Rows are numbered. After the first four, each row is followed by the numbers of the three nearest rows among all rows above it, by straight-line distance, nearest first.
In the rows, 100 means zero.
1: 124,130,95,94,80,98,89,56,79,99,107,110,90,49,103,98,109,67,98,118,97,99,91,96,112,98,117,90,118,108,118,53,118,125,105,104,118,108,131,96,104,93,102,133,91,86,94
2: 90,95,104,133,110,101,95,114,75,107,101,96,119,78,95,90,115,125,102,97,102,98,115,128,128,119,116,104,121,135,111,67,127,105,109,108,70,99,66,90,92,99,108,123,101,115,109
3: 113,114,96,105,102,89,103,114,131,101,93,107,127,56,96,73,102,97,114,114,100,128,86,130,107,109,84,89,138,75,103,84,163,89,78,109,72,103,102,79,107,132,111,131,122,88,104
4: 80,83,92,101,116,108,90,89,57,92,106,98,88,151,104,97,116,95,79,97,109,82,96,82,108,103,136,136,86,142,94,101,75,109,126,79,114,102,84,113,98,80,102,91,96,115,112
5: 102,112,101,145,100,97,100,93,89,116,95,95,110,71,96,100,109,112,98,103,105,99,107,122,116,121,96,94,125,83,102,75,130,100,90,103,70,110,102,97,99,103,106,137,99,94,92
2 3 1
6: 99,120,89,111,98,119,102,76,89,94,102,99,87,69,96,113,118,64,77,137,112,105,94,113,101,82,117,96,127,100,118,55,112,107,87,104,111,118,106,92,97,89,110,119,99,91,97
1 5 2
7: 86,85,97,60,73,101,98,99,83,98,106,114,114,105,107,72,116,100,96,89,88,95,94,79,103,91,111,106,60,151,121,96,126,101,124,97,98,86,74,111,83,114,77,105,89,89,109
4 2 1
8: 93,112,105,125,114,89,101,112,88,120,83,96,102,86,105,91,76,114,109,107,96,105,97,133,128,118,88,90,133,110,100,78,98,85,91,110,82,107,89,102,103,101,102,127,104,112,104
5 2 3
9: 120,139,95,69,91,89,95,65,112,101,114,116,101,54,105,95,112,65,122,124,88,122,100,88,86,88,122,90,103,102,124,69,114,110,93,98,106,112,128,99,91,104,110,126,92,82,85
1 6 5
10: 116,115,113,97,107,93,114,113,139,83,108,110,114,60,104,92,88,92,119,100,81,108,106,115,110,110,70,89,137,76,114,90,139,97,83,108,79,100,109,90,102,115,110,122,107,77,97
3 5 8
11: 116,108,103,121,116,92,106,111,101,92,91,96,111,68,106,85,91,103,107,110,96,100,104,131,112,112,97,90,127,92,104,103,161,89,84,113,66,97,106,83,105,126,102,121,112,77,93
3 10 5
12: 80,88,96,112,111,122,98,116,57,108,81,97,105,133,90,122,110,132,91,93,101,76,113,114,118,110,115,124,94,109,89,71,83,106,109,86,85,79,72,127,90,88,99,77,95,131,122
4 2 8
13: 105,105,104,74,79,91,92,102,104,96,115,114,103,83,101,88,108,74,91,99,87,125,90,84,90,107,113,89,80,117,116,93,126,106,102,102,107,110,108,85,86,119,101,106,96,82,108
9 7 1
14: 98,90,102,90,99,93,100,127,83,83,107,120,132,111,100,79,109,124,82,76,97,101,102,95,119,100,89,99,78,141,108,95,152,98,112,89,66,94,61,101,100,139,87,91,106,97,111
7 2 13
15: 105,99,91,80,80,111,106,94,119,88,104,123,103,76,105,92,115,50,107,108,103,119,99,79,82,91,114,98,96,111,116,91,125,98,89,103,109,94,103,82,94,113,107,125,111,83,102
13 9 6
16: 71,87,120,100,87,85,92,152,66,85,99,114,144,123,107,69,118,129,100,72,98,100,95,96,139,113,102,110,80,163,109,63,127,90,103,83,63,83,36,102,84,127,93,91,97,130,120
14 2 7
17: 125,126,88,123,118,107,106,85,102,112,100,89,103,50,108,107,84,78,112,123,114,113,102,146,119,123,110,87,160,75,102,87,147,96,89,112,87,124,125,94,122,103,110,152,100,82,88
5 11 3
18: 123,112,97,85,99,94,110,99,144,98,112,115,124,29,103,84,95,77,124,101,80,119,94,106,88,89,77,86,121,82,114,98,162,99,85,100,92,100,106,71,114,145,101,131,103,73,95
10 3 11
19: 121,117,94,86,88,92,101,106,154,101,112,111,110,55,104,98,89,77,111,125,103,117,90,112,97,91,89,87,112,77,116,95,160,98,83,108,90,100,117,74,103,118,122,132,103,57,76
18 10 3
20: 98,88,96,120,107,116,101,97,79,108,96,96,120,139,105,103,129,93,102,106,105,81,117,109,98,86,131,116,74,131,90,110,94,106,111,87,106,86,81,115,99,90,94,88,98,114,118
4 12 7
21: 84,70,103,97,101,111,98,144,65,104,87,105,125,141,103,90,105,149,95,70,102,107,103,103,117,125,88,107,93,139,95,90,92,79,115,90,64,73,43,110,84,130,101,82,112,120,130
16 14 12
22: 115,102,102,115,113,103,114,124,114,83,93,106,126,87,105,89,91,102,106,100,97,101,104,136,99,100,77,94,112,76,90,97,154,96,99,90,68,105,83,93,104,116,101,117,115,85,96
11 10 3
23: 87,78,111,126,108,104,114,160,72,110,79,96,138,156,98,90,122,144,94,73,100,101,109,120,119,108,89,121,85,145,106,77,99,100,117,85,70,82,25,115,96,120,87,80,96,130,123
21 16 12
24: 103,107,104,96,95,95,106,101,122,87,108,114,115,102,99,98,101,73,111,117,97,105,89,99,97,88,107,92,70,98,110,113,99,97,105,81,98,84,83,83,102,106,108,92,89,91,113
13 15 20
25: 80,71,110,97,92,97,97,156,78,89,94,112,137,131,102,80,99,121,91,77,84,100,101,103,111,123,99,98,71,128,117,75,104,90,114,100,79,68,50,106,92,124,91,73,88,128,107
21 16 23
26: 100,106,109,132,117,103,98,98,86,93,92,95,104,92,101,96,101,94,97,96,113,96,98,132,119,121,97,106,133,85,98,77,112,95,93,86,84,102,112,103,116,100,101,128,98,109,99
5 8 11
27: 82,86,106,142,121,116,96,108,67,110,93,90,117,134,109,98,103,111,86,108,114,83,112,127,126,96,107,117,116,98,96,66,120,105,106,80,91,96,77,115,91,110,99,101,79,104,102
12 26 2
28: 93,98,98,117,110,123,94,88,81,105,90,74,115,150,101,113,113,100,79,105,109,75,99,104,102,78,124,102,85,133,91,88,86,114,115,73,110,97,92,121,90,91,86,85,98,107,133
20 4 12
29: 111,116,89,127,116,110,105,84,117,101,103,94,94,68,99,112,96,85,110,112,109,105,92,137,121,100,95,83,147,73,89,93,114,93,89,98,100,105,121,96,119,87,125,137,105,73,102
17 26 5
30: 81,110,92,142,118,103,97,91,79,101,107,96,102,96,98,98,105,94,102,108,107,93,100,110,144,110,107,108,129,122,102,48,93,103,107,89,117,113,92,113,94,92,98,113,85,125,107
26 27 8
31: 104,119,96,101,100,106,91,45,96,117,93,97,83,85,93,109,107,86,93,126,119,92,110,103,107,89,127,91,125,85,102,83,102,112,99,103,115,116,110,90,104,89,121,127,81,95,95
6 1 29
32: 115,133,119,96,90,98,105,96,150,89,110,110,125,70,97,68,103,51,110,104,92,98,90,117,80,88,85,87,107,95,116,122,143,93,91,99,105,102,95,73,110,119,112,106,110,66,107
18 19 10
33: 93,99,88,115,94,117,90,97,59,98,100,96,107,136,99,98,114,100,90,97,108,79,107,86,107,102,124,112,97,132,104,66,82,104,117,70,100,99,67,100,92,90,80,70,87,114,132
28 4 20
34: 86,85,116,75,78,95,91,132,77,83,99,109,122,142,92,79,105,101,95,73,80,102,92,72,109,106,113,111,74,151,107,79,83,103,134,88,98,78,53,105,87,109,74,78,100,117,131
25 7 33
35: 99,104,109,122,124,103,89,120,99,99,91,105,121,95,109,87,95,121,111,108,103,110,97,136,118,115,79,104,115,110,96,87,135,102,97,105,67,91,78,96,94,111,94,117,116,97,105
22 8 11
36: 92,97,86,125,110,103,107,88,69,104,98,90,93,89,102,110,90,89,105,109,108,96,100,121,126,110,99,101,131,100,102,68,104,106,108,109,83,108,109,91,121,82,82,100,97,116,109
26 30 8
37: 99,106,103,112,121,95,98,132,114,108,86,101,128,87,96,83,83,123,100,96,95,112,94,114,117,122,80,91,136,102,86,86,119,93,88,101,75,99,89,98,98,116,88,108,124,102,108
35 8 22
38: 102,117,87,98,101,110,95,71,101,101,99,109,81,111,103,100,115,77,89,118,96,93,110,109,92,85,115,93,108,105,101,82,110,106,89,98,109,108,105,105,99,88,113,112,84,88,97
31 6 15
39: 111,134,95,123,118,103,115,108,124,97,99,107,119,62,107,117,83,87,109,123,108,119,102,135,117,110,85,96,158,63,111,67,116,89,79,124,85,117,119,85,111,113,115,140,115,102,91
17 29 10
40: 97,125,97,90,97,114,109,96,111,95,102,102,101,109,95,98,110,82,91,111,103,104,91,81,101,70,122,98,91,120,118,98,92,96,105,90,132,78,98,86,98,103,98,95,105,98,112
24 38 15
41: 134,128,104,81,86,102,107,73,146,99,105,114,97,58,111,95,92,57,114,115,101,110,89,100,87,82,118,73,109,76,125,112,150,106,90,103,109,125,134,85,109,100,108,113,99,49,96
19 32 9
42: 92,98,92,72,63,83,94,99,70,91,116,119,95,94,108,86,92,100,100,90,96,129,92,62,119,100,103,80,84,154,123,63,97,111,114,93,106,91,77,93,95,100,92,91,82,100,103
7 13 34
43: 106,115,104,77,59,105,111,104,133,79,102,111,121,78,101,98,100,66,114,102,88,115,84,104,77,97,109,86,97,89,115,82,122,100,94,108,102,104,114,87,96,98,105,102,108,79,108
15 13 32
44: 113,121,100,89,79,110,109,90,126,106,98,113,110,102,110,89,109,65,100,107,96,89,101,108,93,87,120,107,75,111,97,106,112,101,109,96,116,86,104,86,98,111,97,110,92,70,110
24 40 15
45: 90,76,105,88,91,93,87,127,95,100,104,116,117,155,93,85,111,110,90,88,113,101,104,90,84,98,97,107,61,138,88,117,78,84,111,72,106,85,75,116,95,117,78,52,93,113,110
34 20 25
46: 77,84,96,108,97,111,103,93,66,109,100,94,114,161,104,89,120,102,80,95,100,87,106,92,90,104,116,122,76,147,114,95,93,109,122,64,97,92,73,111,94,85,87,88,95,113,113
4 33 20
47: 96,106,101,127,112,92,100,87,84,99,85,89,88,82,97,109,97,126,95,104,96,102,92,116,122,117,105,97,109,82,91,76,87,86,85,122,96,114,99,111,110,99,116,114,100,119,89
8 26 5
48: 73,90,116,117,115,110,91,142,83,86,81,93,125,141,102,89,107,131,115,89,103,95,109,152,123,112,86,115,112,133,86,92,96,93,96,81,66,74,49,113,97,109,98,79,99,118,120
23 21 12
49: 106,124,102,98,102,96,103,60,107,101,115,90,90,70,107,110,95,63,102,123,113,96,89,102,99,89,119,78,101,77,119,101,108,113,87,96,129,114,116,96,100,89,122,114,100,88,94
31 38 6
50: 98,112,105,154,132,126,101,93,90,99,95,82,118,102,105,112,94,97,110,111,110,93,114,139,136,101,111,104,126,104,86,69,108,98,98,84,88,93,92,106,106,91,107,116,94,113,135
26 30 27
51: 87,106,96,96,75,113,99,110,82,100,104,100,98,126,103,105,124,94,97,104,109,101,104,71,124,92,118,130,70,145,112,55,38,112,126,95,129,84,76,96,92,74,92,68,81,133,143
33 4 34
52: 103,110,91,109,103,109,102,68,80,98,99,92,92,111,101,106,124,63,100,118,119,96,110,114,90,78,144,116,82,99,94,96,115,122,103,84,116,97,114,97,112,96,114,105,91,97,110
38 31 44
53: 80,76,121,118,105,89,96,146,63,94,97,112,131,132,107,77,101,143,95,74,113,94,101,101,124,118,84,103,93,130,110,94,108,90,110,97,63,87,50,96,84,126,82,95,111,114,111
21 25 16
54: 90,82,111,114,105,94,99,147,90,84,76,111,135,133,99,99,94,140,101,75,97,106,113,105,131,112,65,112,104,122,114,86,108,84,104,100,57,87,57,107,102,116,93,93,96,109,117
53 21 48
55: 111,115,85,143,109,113,99,86,87,90,95,98,115,90,107,107,104,70,111,115,103,96,97,120,127,95,122,97,122,108,113,62,78,96,95,84,97,101,93,100,112,85,108,113,83,101,111
30 50 36
56: 92,125,87,101,96,101,91,97,119,82,114,111,137,110,105,87,111,78,110,111,98,109,95,97,96,91,123,108,79,118,118,106,111,108,110,81,103,90,93,109,103,104,93,98,99,82,109
24 44 40
57: 83,89,102,85,89,89,97,148,72,97,88,109,145,133,96,80,114,147,99,74,102,105,107,102,114,112,90,119,79,154,108,93,116,90,109,82,62,77,40,123,81,122,82,92,105,122,131
21 16 53
58: 83,88,127,130,109,104,89,121,58,97,91,100,118,157,95,79,112,143,96,79,109,104,105,131,130,113,99,113,103,138,109,74,103,91,119,91,59,89,40,113,88,110,92,84,89,138,114
23 48 53
59: 106,96,94,117,94,95,113,137,116,96,95,108,128,95,112,83,105,106,91,92,88,119,94,110,112,94,95,100,99,124,108,99,144,92,109,100,82,99,76,102,102,126,91,112,109,101,113
14 35 22
60: 70,76,107,120,108,85,93,139,71,95,97,100,133,132,100,95,102,147,91,67,120,89,116,112,130,118,87,121,97,133,101,82,114,72,105,95,74,98,60,131,88,116,87,84,98,119,118
53 54 21
61: 88,96,82,69,81,104,101,106,67,106,114,106,101,119,103,79,111,100,111,95,87,106,92,77,96,81,110,109,64,136,108,88,120,112,108,89,86,84,92,97,101,114,89,91,97,95,115
7 42 13
62: 122,109,104,125,93,94,108,111,133,88,101,99,115,49,110,74,97,91,112,106,93,121,97,129,96,106,79,87,124,82,107,94,175,88,89,104,75,106,97,93,117,131,110,139,108,75,86
3 11 10
63: 85,95,98,66,87,107,87,104,69,99,106,105,109,136,107,102,121,77,96,79,98,95,108,73,105,96,116,103,65,143,102,81,71,91,118,86,112,84,76,106,88,108,84,88,82,110,119
34 33 61
64: 86,56,100,97,105,91,92,139,85,85,97,119,123,141,113,92,112,126,97,73,108,108,104,100,82,107,94,119,66,137,107,125,137,93,104,72,76,101,59,119,102,131,71,85,98,108,114
14 57 45
65: 112,115,103,119,114,98,112,104,133,95,89,102,129,56,104,91,82,88,114,110,100,116,93,130,97,95,81,81,127,65,98,88,165,96,72,112,86,100,100,89,108,137,120,136,121,82,96
3 62 10
66: 102,108,94,117,94,113,103,56,95,96,103,100,80,72,94,116,113,73,101,105,108,97,93,100,105,110,107,90,127,100,101,80,119,109,96,119,108,119,130,88,114,86,108,126,99,80,82
31 6 1
67: 105,109,112,106,97,93,122,134,141,95,96,108,120,80,102,90,91,131,103,85,93,111,104,125,100,105,81,96,124,98,106,91,145,99,83,100,68,108,78,93,96,143,95,107,111,100,106
22 37 59
68: 109,121,91,101,108,105,109,85,105,90,90,109,98,82,98,106,107,63,97,115,96,102,102,93,86,82,120,106,93,93,100,80,92,102,101,88,135,102,104,109,98,92,104,104,90,101,113
38 40 52
69: 105,133,99,120,108,113,109,59,88,118,107,91,88,56,88,105,108,59,105,127,105,105,113,118,114,83,123,90,115,87,109,82,120,112,95,95,121,114,123,92,111,86,121,131,93,88,102
31 49 6
70: 104,124,93,100,104,127,118,67,89,90,115,108,91,69,107,120,106,69,95,115,114,98,91,108,109,92,126,99,120,84,105,59,92,106,92,95,114,122,126,96,118,71,120,104,92,90,89
6 66 69
71: 107,90,102,120,115,109,95,122,100,87,95,89,125,99,107,87,108,108,110,92,99,102,95,138,120,108,81,100,129,108,106,73,147,90,92,100,63,95,62,109,103,121,99,115,118,109,99
35 22 37
72: 115,118,92,102,102,88,109,116,144,105,108,112,125,59,95,85,91,94,112,110,88,123,90,115,99,116,78,86,136,81,123,86,156,96,102,116,82,92,103,88,99,138,103,120,108,82,96
3 10 62
73: 107,110,87,118,106,120,90,65,107,107,106,95,95,81,95,101,109,61,96,119,107,101,101,134,91,86,126,91,116,84,107,76,133,112,97,88,116,112,107,89,100,89,109,125,93,75,106
69 6 38
74: 111,91,100,93,97,101,95,130,120,93,100,113,118,69,90,77,99,98,107,85,95,102,99,102,83,105,80,93,99,98,110,122,137,94,90,100,98,95,84,79,113,120,104,105,103,90,110
59 22 67
75: 84,94,112,85,85,86,95,130,103,85,103,112,118,116,97,92,101,109,109,86,100,100,99,89,84,101,86,106,79,130,106,122,103,86,105,81,97,86,64,106,92,123,76,72,112,97,113
45 64 14
76: 120,114,100,83,88,75,99,103,136,104,107,117,117,71,95,81,101,82,106,85,87,109,96,105,79,103,88,85,96,76,109,124,148,95,92,102,104,101,99,84,106,129,105,118,110,71,103
74 32 18
77: 118,132,93,72,88,82,106,65,139,93,103,104,99,51,113,82,111,59,106,121,95,120,110,102,65,91,116,91,104,86,120,120,162,109,91,104,106,114,132,87,98,115,115,117,109,62,78
41 19 9
78: 85,110,100,120,120,108,84,83,82,98,83,99,115,117,93,108,116,73,89,103,109,84,83,110,124,87,144,104,106,126,99,48,116,113,104,85,92,103,96,106,87,69,97,123,82,90,118
55 30 38
79: 89,90,105,143,115,110,98,119,60,99,91,90,126,149,92,105,113,116,102,100,105,79,104,136,123,109,123,129,103,128,93,80,81,104,109,91,99,99,69,111,94,91,97,90,103,121,122
12 27 20
80: 91,100,105,115,105,96,99,132,55,106,90,103,110,92,100,85,98,128,98,94,94,102,103,103,117,130,85,115,135,104,89,88,106,91,91,116,78,98,69,99,98,107,102,116,108,107,115
8 37 35
81: 114,123,99,95,88,100,96,84,113,101,113,99,98,70,93,100,112,55,111,122,102,113,105,101,81,88,120,88,106,92,105,93,102,101,102,111,128,108,119,84,107,88,95,113,96,76,101
49 68 9
82: 105,95,113,130,123,93,113,143,107,97,92,92,121,117,99,80,92,121,103,96,103,84,101,135,107,121,90,99,128,106,94,100,120,88,94,95,66,89,67,94,103,103,107,91,110,104,112
35 37 71
83: 99,100,100,90,83,113,85,124,108,90,110,126,126,107,94,79,113,97,92,99,92,101,88,104,109,96,107,111,77,130,98,107,111,94,102,82,93,85,81,102,101,114,87,80,89,105,118
75 56 24
84: 90,79,109,103,113,116,100,100,53,96,100,97,105,152,115,101,112,122,80,95,98,91,98,84,105,106,126,123,83,136,87,95,82,111,115,82,106,91,59,121,84,81,90,79,82,108,114
4 46 33
85: 117,132,82,146,113,95,102,92,114,104,100,87,93,51,100,109,86,90,100,114,110,105,95,133,118,117,91,79,158,71,111,65,146,98,83,110,95,132,129,76,109,105,122,155,113,85,81
17 39 29
86: 93,118,89,130,116,101,101,98,94,101,94,97,105,80,96,106,97,105,108,116,108,103,93,110,136,114,100,102,135,91,94,67,124,117,104,98,88,103,106,96,99,91,96,136,104,107,117
26 5 36
87: 105,100,104,96,85,115,95,89,117,97,106,108,111,115,104,105,95,74,96,103,87,104,108,104,94,79,117,111,65,117,112,105,111,85,95,99,110,96,95,88,102,105,97,97,90,80,116
44 24 56
88: 115,124,94,87,82,90,114,87,119,111,94,116,97,70,103,84,107,64,99,117,92,99,87,107,76,76,125,97,104,91,97,99,112,113,99,89,124,104,117,98,111,107,110,124,94,76,110
81 44 68
89: 68,89,107,134,117,107,90,126,48,110,91,104,126,149,99,97,120,137,89,86,117,91,113,132,127,113,99,113,104,129,97,85,89,83,112,84,73,90,52,122,90,92,107,91,90,135,120
58 79 60
90: 77,88,97,129,100,106,95,120,36,103,89,86,122,118,95,89,104,135,92,93,108,93,114,104,140,125,91,109,104,150,100,68,105,107,104,95,85,75,58,126,85,105,83,88,105,141,108
89 58 60
91: 115,133,94,118,120,106,100,73,115,100,90,106,92,37,108,115,97,84,114,124,116,101,92,133,118,102,106,92,157,55,110,72,137,112,89,122,95,121,126,94,110,94,119,140,111,95,88
17 85 39
92: 96,119,93,113,101,106,81,87,88,100,112,103,111,105,98,100,111,62,95,112,103,88,103,117,118,90,114,103,92,115,102,76,115,108,111,91,90,100,95,99,92,102,102,104,74,110,113
38 78 55
93: 94,95,102,115,112,97,103,112,84,102,87,100,115,97,108,95,101,120,106,80,98,102,94,130,128,118,95,105,108,97,90,84,134,93,94,96,87,94,86,103,102,127,108,123,121,104,111
35 71 37
94: 113,114,98,109,109,108,103,103,127,90,103,106,120,48,104,75,84,94,108,122,94,144,92,133,109,102,80,92,131,86,105,108,165,91,86,119,71,110,103,87,110,127,115,149,108,66,92
62 3 65
95: 122,131,88,84,83,94,105,93,141,86,102,122,108,64,105,90,109,84,112,96,104,119,93,98,90,100,95,90,101,88,114,97,148,106,91,108,92,107,108,77,106,123,112,128,113,75,95
76 19 18
96: 79,104,91,132,108,123,93,98,73,95,92,92,106,127,95,104,104,100,86,102,105,86,108,104,119,106,114,107,105,118,97,77,79,100,111,101,97,103,79,105,106,72,95,83,106,118,118
33 79 12
97: 76,69,109,135,118,103,100,132,59,106,91,96,132,129,103,97,117,138,84,83,112,83,94,122,128,124,89,123,104,133,100,72,116,89,99,93,66,86,63,121,89,122,81,100,109,123,109
60 53 90
98: 105,106,105,97,107,107,94,68,87,120,96,93,101,109,113,89,118,82,98,116,104,92,101,105,83,89,126,125,98,96,102,103,131,111,101,72,117,108,113,95,87,94,109,100,93,79,97
52 38 73
99: 80,98,103,155,123,104,95,126,37,96,88,95,129,153,94,114,118,140,83,80,101,89,110,127,143,119,117,120,109,119,100,71,74,101,103,79,74,93,55,128,90,88,91,91,107,140,120
89 79 12
100: 109,113,103,79,89,81,100,87,122,93,89,109,128,64,100,79,101,85,106,107,101,135,98,94,89,91,89,94,103,94,120,90,137,99,96,99,103,98,101,86,100,121,93,123,105,88,94
95 76 15
101: 96,99,106,75,72,105,105,98,117,102,104,105,113,91,102,79,92,80,92,107,91,109,105,89,89,84,92,88,85,106,112,111,142,98,102,92,109,98,92,90,98,119,110,114,83,82,81
13 100 15
